Below are the code and all the weights of a small trained network. Each question names an input and a class and asks about switching units off, where a switched-off unit gives its printed mean instead of its output.

import numpy as np


def w(rows, s, z=0):
    codes = np.array(rows[::2]) - 128.0
    scale = np.full(codes.shape[1], s)
    scale[-1] = z or s
    return codes * scale


def f(y):
    return y / 2 * (1 + np.tanh(0.7978845608 * (y + 0.044715 * y**3)))


def log_softmax(a):
    a = a - a.max(-1, keepdims=True)
    return a - np.log(np.exp(a).sum(-1, keepdims=True))


def net(x, mask):
    res = np.array(x, float).reshape(1, 4) / 4 @ E
    y = f(res @ A[0][:, :-1].T + A[0][:, -1])
    res = res + np.where(mask, y, B[0][:, -1]) @ B[0][:, :-1]
    return log_softmax(res[-1] @ U[:, :-1].T + U[:, -1])


A, B = {}, {}
E = w([
[136,6,162,130,73,194,99],'x0',
[57,120,196,39,105,190,237],'x1',
[148,68,101,166,95,59,78],'x2',
[71,181,108,51,5,14,133],'x3',
],0.013)
A[0] = w([
[89,217,177,89,122,195,254,255],'N0',
[73,78,236,28,155,163,157,150],'N1',
[156,146,176,105,126,144,172,87],'N2',
[69,45,202,166,144,139,224,135],'N3',
[121,155,73,85,92,36,46,213],'N4',
[51,98,222,60,65,133,169,219],'N5',
],0.0092,0.0037)
B[0] = w([
[132,186,223,120,173,185,168,254],'N0',
[87,21,211,9,144,235,108,218],'N1',
[128,119,160,90,140,130,177,156],'N2',
[164,78,120,53,127,202,57,194],'N3',
[104,164,141,68,38,5,123,193],'N4',
[8,90,107,63,127,144,196,223],'N5',
],0.011,0.021)
U = w([
[192,64,27,225,155,185,61,254],'0',
[148,199,168,104,142,159,212,95],'1',
[93,70,106,60,44,97,159,96],'2',
[101,60,143,70,101,208,139,76],'3',
[181,120,123,133,62,9,74,178],'4',
],0.011,0.0033)

Each question gives the input, the list of numbers given to net, and the class t.
The units are the neurons (one row each of A and B). Each row of codes is followed by its name. A weight is (code - 128) times the scale printed after its matrix; where a second scale follows, it is the last column's (A, B and U).
mask holds one flag per neuron, in row order. A switched-off neuron (its flag False) gives its mean, the last column of its row in B, instead of its output. The means were averaged over made-up inputs and are rounded, as every weight is.
A unit's drop is (log p(t) with every unit on - log p(t) with that unit switched off) / (log p(t) with every unit on - log p(t) with every unit switched off).
The circuit of an input: a set's keep is (log p(t) with only the set's units on - log p(t) with every unit switched off) / (log p(t) with every unit on - log p(t) with every unit switched off). Starting from all 6 units, units are removed one at a time, each time the one whose removal leaves the highest keep (on an exact tie, the one counted first), for as long as the keep stays at least 0.8.
units of the circuit, in order: the units of the circuit, biggest drop first
unit that matters most: the unit with the biggest drop
top k neurons: the k neurons with the biggest drops, biggest first
drop of u: that unit's drop, to one decimal
input [-2,1,6,2], class 4: units of the circuit, in order => [N1; N5]
input [-7,2,8,-7], class 0: unit that matters most => N0
input [-7,3,1,5], class 1: top 2 neurons => [N0; N1]
input [-2,-7,-7,-1], class 0: top 2 neurons => [N0; N4]
input [-2,2,5,0], class 4: top 3 neurons => [N1; N5; N0]
input [-2,1,-4,4], class 1: top 2 neurons => [N0; N3]
input [-5,4,0,3], class 1: top 2 neurons => [N0; N3]
input [-1,-6,-5,-2], class 0: drop of N0 => 0.2
input [-1,0,-8,-2], class 1: drop of N0 => 0.4
input [1,2,6,-2], class 0: drop of N0 => 0.2
input [7,-7,-6,0], class 0: drop of N2 => 0.0
